Below are the code and all the weights of a small trained network. Each question names an input and a target symbol and asks about switching units off, where a switched-off unit gives its printed mean instead of its output.

import numpy as np


def w(rows, s, z=0):
    codes = np.array(rows[::2]) - 128.0
    scale = np.full(codes.shape[1], s)
    scale[-1] = z or s
    return codes * scale


def f(y):
    return np.maximum(y, 0)


def softmax(a):
    e = np.exp(a - a.max(-1, keepdims=True))
    return e / e.sum(-1, keepdims=True)


def log_softmax(a):
    a = a - a.max(-1, keepdims=True)
    return a - np.log(np.exp(a).sum(-1, keepdims=True))


def net(x, mask):
    ids = ['Ψαγεζηλξπσ'.index(c) for c in x.split()]
    T = len(ids)
    res = E[ids] + P[:T]
    u = 0
    for l in range(2):
        r = res
        for j in range(3):
            rows = slice(3 * j, 3 * j + 3)
            q, k, v = (r @ M[l][rows].T for M in (Q, K, V))
            z = softmax(np.where(np.tri(T) > 0, q @ k.T / 3**0.5, -1e9)) @ v
            o = O[l][rows]
            res = res + np.where(mask[u + j], z, o[:, -1]) @ o[:, :-1]
        u += 3
        y = f(res @ A[l][:, :-1].T + A[l][:, -1])
        res = res + np.where(mask[u : u + 8], y, B[l][:, -1]) @ B[l][:, :-1]
        u += 8
    return log_softmax(res[-1] @ U[:, :-1].T + U[:, -1])


Q, K, V, O, A, B = {}, {}, {}, {}, {}, {}
E = w([
[153,117,121,153,112,218,218,167],'Ψ',
[60,54,158,32,67,126,160,86],'α',
[70,154,67,139,146,202,134,84],'γ',
[147,90,106,134,148,102,88,28],'ε',
[60,109,77,89,176,128,62,116],'ζ',
[107,140,77,36,137,196,184,232],'η',
[105,209,121,12,164,109,64,249],'λ',
[211,212,125,37,102,102,195,76],'ξ',
[200,70,221,108,139,33,203,93],'π',
[165,188,209,117,189,94,67,196],'σ',
],0.011)
P = w([
[137,155,109,134,64,125,68,147],'0',
[191,56,69,91,204,139,95,147],'1',
[74,170,205,158,145,149,133,56],'2',
[47,147,89,132,158,5,203,251],'3',
[211,44,163,106,226,186,191,144],'4',
[59,183,181,163,171,156,126,38],'5',
],0.011)
Q[0] = w([
[24,139,98,147,148,174,122,167],'0.h0',
[131,53,175,215,127,73,82,130],'0.h0',
[120,101,127,111,109,167,127,189],'0.h0',
[122,141,115,166,144,46,235,140],'0.h1',
[142,123,146,86,135,203,84,63],'0.h1',
[100,139,151,113,105,76,140,107],'0.h1',
[129,126,201,49,191,147,121,172],'0.h2',
[168,245,152,186,207,71,141,126],'0.h2',
[178,163,145,219,158,147,35,214],'0.h2',
],0.012)
K[0] = w([
[56,135,134,161,160,221,111,150],'0.h0',
[121,6,155,165,187,76,84,158],'0.h0',
[95,136,205,114,144,106,163,124],'0.h0',
[170,143,118,125,48,80,97,102],'0.h1',
[121,150,122,67,215,148,163,95],'0.h1',
[169,180,129,177,144,130,132,118],'0.h1',
[101,147,192,104,91,86,62,167],'0.h2',
[231,201,96,168,177,75,97,167],'0.h2',
[156,196,208,196,237,184,104,172],'0.h2',
],0.012)
V[0] = w([
[40,187,78,227,43,62,63,60],'0.h0',
[58,104,70,151,144,165,100,150],'0.h0',
[66,145,143,90,156,44,131,168],'0.h0',
[202,100,107,136,234,182,223,159],'0.h1',
[57,193,19,180,161,130,96,86],'0.h1',
[191,82,149,153,166,1,179,81],'0.h1',
[44,174,191,147,163,95,65,49],'0.h2',
[114,220,12,159,68,87,133,92],'0.h2',
[125,82,42,148,113,64,22,189],'0.h2',
],0.0057)
O[0] = w([
[153,142,180,121,138,13,125,101,6],'0.h0',
[126,132,189,124,145,140,140,164,82],'0.h0',
[110,103,127,56,122,127,119,131,195],'0.h0',
[170,173,185,137,198,142,150,169,137],'0.h1',
[106,151,68,139,183,152,162,53,33],'0.h1',
[127,54,223,90,159,140,104,124,55],'0.h1',
[161,139,140,120,104,2,112,107,144],'0.h2',
[73,86,196,98,86,131,112,152,154],'0.h2',
[123,116,161,109,146,110,142,194,225],'0.h2',
],0.0083,0.0015)
A[0] = w([
[70,100,126,113,87,131,54,16,29],'0.n0',
[68,170,61,169,163,170,115,220,23],'0.n1',
[144,107,107,220,137,212,152,79,67],'0.n2',
[184,141,77,120,118,58,200,200,56],'0.n3',
[106,139,230,255,56,180,192,59,4],'0.n4',
[200,118,164,176,156,136,198,39,175],'0.n5',
[229,213,120,146,53,95,128,63,144],'0.n6',
[18,178,164,130,166,72,115,84,75],'0.n7',
],0.0078,0.0037)
B[0] = w([
[247,79,88,201,89,116,112,41,216],'0.n0',
[163,84,177,86,64,120,203,48,207],'0.n1',
[162,130,118,148,148,109,16,242,188],'0.n2',
[33,38,45,177,126,168,89,23,204],'0.n3',
[234,128,54,194,95,4,147,181,196],'0.n4',
[110,71,164,52,151,39,167,146,245],'0.n5',
[110,160,255,137,141,185,33,129,189],'0.n6',
[175,185,27,118,160,214,170,64,252],'0.n7',
],0.0066,0.0046)
Q[1] = w([
[21,136,115,169,169,56,154,187],'1.h0',
[165,135,144,142,154,159,73,159],'1.h0',
[85,110,154,145,145,81,100,81],'1.h0',
[133,159,94,169,148,156,111,129],'1.h1',
[152,54,121,107,85,126,167,113],'1.h1',
[246,86,157,111,135,147,93,114],'1.h1',
[180,196,147,78,180,174,125,90],'1.h2',
[173,130,132,167,163,197,32,93],'1.h2',
[195,90,120,98,103,143,130,113],'1.h2',
],0.013)
K[1] = w([
[98,203,101,207,34,107,118,222],'1.h0',
[78,157,119,213,201,98,167,141],'1.h0',
[144,195,166,111,102,152,91,20],'1.h0',
[116,181,82,134,152,148,144,91],'1.h1',
[193,37,134,98,60,172,126,132],'1.h1',
[165,59,149,102,231,170,215,116],'1.h1',
[82,193,139,70,244,110,159,91],'1.h2',
[170,93,158,197,254,150,211,91],'1.h2',
[59,73,89,84,159,102,150,173],'1.h2',
],0.0096)
V[1] = w([
[196,129,184,111,1,174,110,151],'1.h0',
[94,17,168,144,89,32,170,150],'1.h0',
[67,172,96,87,30,150,178,100],'1.h0',
[53,74,90,76,157,169,180,113],'1.h1',
[198,63,25,216,101,88,119,60],'1.h1',
[127,131,210,150,121,159,167,22],'1.h1',
[224,134,157,35,133,18,123,138],'1.h2',
[157,97,164,118,105,115,163,41],'1.h2',
[52,143,120,112,94,179,38,44],'1.h2',
],0.0071)
O[1] = w([
[121,183,155,177,218,72,156,141,253],'1.h0',
[150,207,102,130,84,115,133,157,153],'1.h0',
[156,85,138,146,125,63,169,141,131],'1.h0',
[190,67,80,144,46,92,153,150,173],'1.h1',
[201,162,137,160,119,228,136,181,215],'1.h1',
[81,79,215,222,106,151,134,124,112],'1.h1',
[110,171,109,2,126,128,115,161,227],'1.h2',
[144,107,150,116,111,148,112,204,207],'1.h2',
[48,106,126,179,117,135,104,176,226],'1.h2',
],0.0083,0.0042)
A[1] = w([
[121,155,134,159,70,86,152,183,61],'1.n0',
[107,96,168,101,134,141,216,144,215],'1.n1',
[139,118,108,117,78,9,161,116,39],'1.n2',
[92,147,131,86,111,80,68,181,45],'1.n3',
[167,145,184,67,141,117,134,105,145],'1.n4',
[134,161,124,152,98,76,59,102,226],'1.n5',
[97,102,196,148,179,76,107,159,30],'1.n6',
[141,181,125,157,172,140,155,99,2],'1.n7',
],0.012,0.0055)
B[1] = w([
[105,136,134,188,134,100,252,194,192],'1.n0',
[171,161,151,129,167,138,2,124,254],'1.n1',
[198,171,217,109,25,217,133,107,225],'1.n2',
[146,126,152,207,94,64,69,38,197],'1.n3',
[97,61,119,198,72,89,143,152,242],'1.n4',
[55,160,45,44,145,138,149,162,207],'1.n5',
[115,61,120,3,128,202,220,121,187],'1.n6',
[198,124,175,133,188,125,181,66,161],'1.n7',
],0.008,0.0081)
U = w([
[204,167,168,141,177,112,153,62,100],'Ψ',
[134,143,121,156,102,90,180,180,149],'α',
[120,65,141,232,94,157,116,48,139],'γ',
[153,207,206,112,114,210,67,156,87],'ε',
[196,75,6,65,123,157,98,156,207],'ζ',
[205,73,254,140,103,143,157,141,4],'η',
[162,188,125,109,44,165,166,59,54],'λ',
[108,111,171,81,131,156,177,106,68],'ξ',
[193,79,251,164,121,29,24,118,227],'π',
[108,185,103,130,118,92,84,55,131],'σ',
],0.0056,0.0046)

Each question gives the input, a string of symbols that net reads in full, and the target symbol t.
The units are the heads (3 rows each of Q, K, V and O) and the neurons (one row each of A and B). Each row of codes is followed by its name. A weight is (code - 128) times the scale printed after its matrix; where a second scale follows, it is the last column's (O, A, B and U).
mask holds one flag per unit, layer by layer, with each layer's heads first. A switched-off unit (its flag False) gives its mean, the last column of its rows in O or B, instead of its output. The means were averaged over made-up inputs and are rounded, as every weight is.
A unit's drop is (log p(t) with every unit on - log p(t) with that unit switched off) / (log p(t) with every unit on - log p(t) with every unit switched off).
The circuit of an input: a set's keep is (log p(t) with only the set's units on - log p(t) with every unit switched off) / (log p(t) with every unit on - log p(t) with every unit switched off). Starting from the 12 units with the biggest drops (on a tie, the unit counted first), units are removed one at a time, each time the one whose removal leaves the highest keep (on an exact tie, the one counted first), for as long as the keep stays at least 0.8.
circuit, biggest first: the units of the circuit, biggest drop first
most important unit: the unit with the biggest drop
k most important neurons: the k neurons with the biggest drops, biggest first
k most important neurons of layer l: the k neurons of layer l with the biggest drops, biggest first
heads that matter: for each layer, one digit per head in row order, 1 if its drop is at least 0.15 and else 0, layers parted by /
input α γ α α ξ, target ζ: heads that matter : 100 / 010
input α α λ ε, target α: circuit, biggest first : [0.h1; 1.h0; 1.n0]
input λ γ η α α, target π: heads that matter : 000 / 010
input ζ γ ξ α, target ζ: circuit, biggest first : [0.h1; 1.h1]
input α ε ξ σ α, target π: heads that matter : 010 / 100
input ε ξ α Ψ ξ, target π: circuit, biggest first : [0.h1; 1.n1; 0.n5]
input ε Ψ ξ γ σ, target ζ: most important unit : 0.h2
input ζ ζ α Ψ, target ζ: circuit, biggest first : [1.h1; 0.h1]
input α π α ε γ γ, target Ψ: circuit, biggest first : [1.n7; 0.h0; 0.n7; 0.h1]
input π α ξ Ψ, target π: circuit, biggest first : [0.h1; 1.n1]
input α α α, target λ: 3 most important neurons of layer 0 : [0.n0; 0.n4; 0.n7]
input α γ α, target Ψ: 2 most important neurons : [0.n7; 0.n0]
input Ψ π λ π α, target ζ: heads that matter : 101 / 110
input ε Ψ ζ, target γ: 4 most important neurons of layer 0 : [0.n7; 0.n5; 0.n4; 0.n2]
input γ γ γ α, target γ: circuit, biggest first : [0.h1; 1.h2]
input ξ α Ψ ξ, target ξ: most important neuron of layer 0 : [0.n6]
input γ ξ η, target ε: circuit, biggest first : [0.h1; 0.n0; 1.h1]
input γ ξ ε ξ, target γ: circuit, biggest first : [0.h1; 1.h2; 0.n3]
input α Ψ α, target α: 2 most important neurons : [0.n4; 1.n0]
input λ ε ζ σ ζ, target π: 2 most important neurons : [0.n7; 1.n5]
input ε α π, target η: most important unit : 1.n2
input Ψ α ξ α, target Ψ: 3 most important neurons : [1.n7; 0.n2; 0.n4]
input γ ε α λ, target γ: circuit, biggest first : [0.n3; 0.h1; 1.h2]
input ξ ε σ λ, target ξ: heads that matter : 000 / 110
input γ Ψ α, target λ: 3 most important neurons of layer 1 : [1.n2; 1.n5; 1.n1]
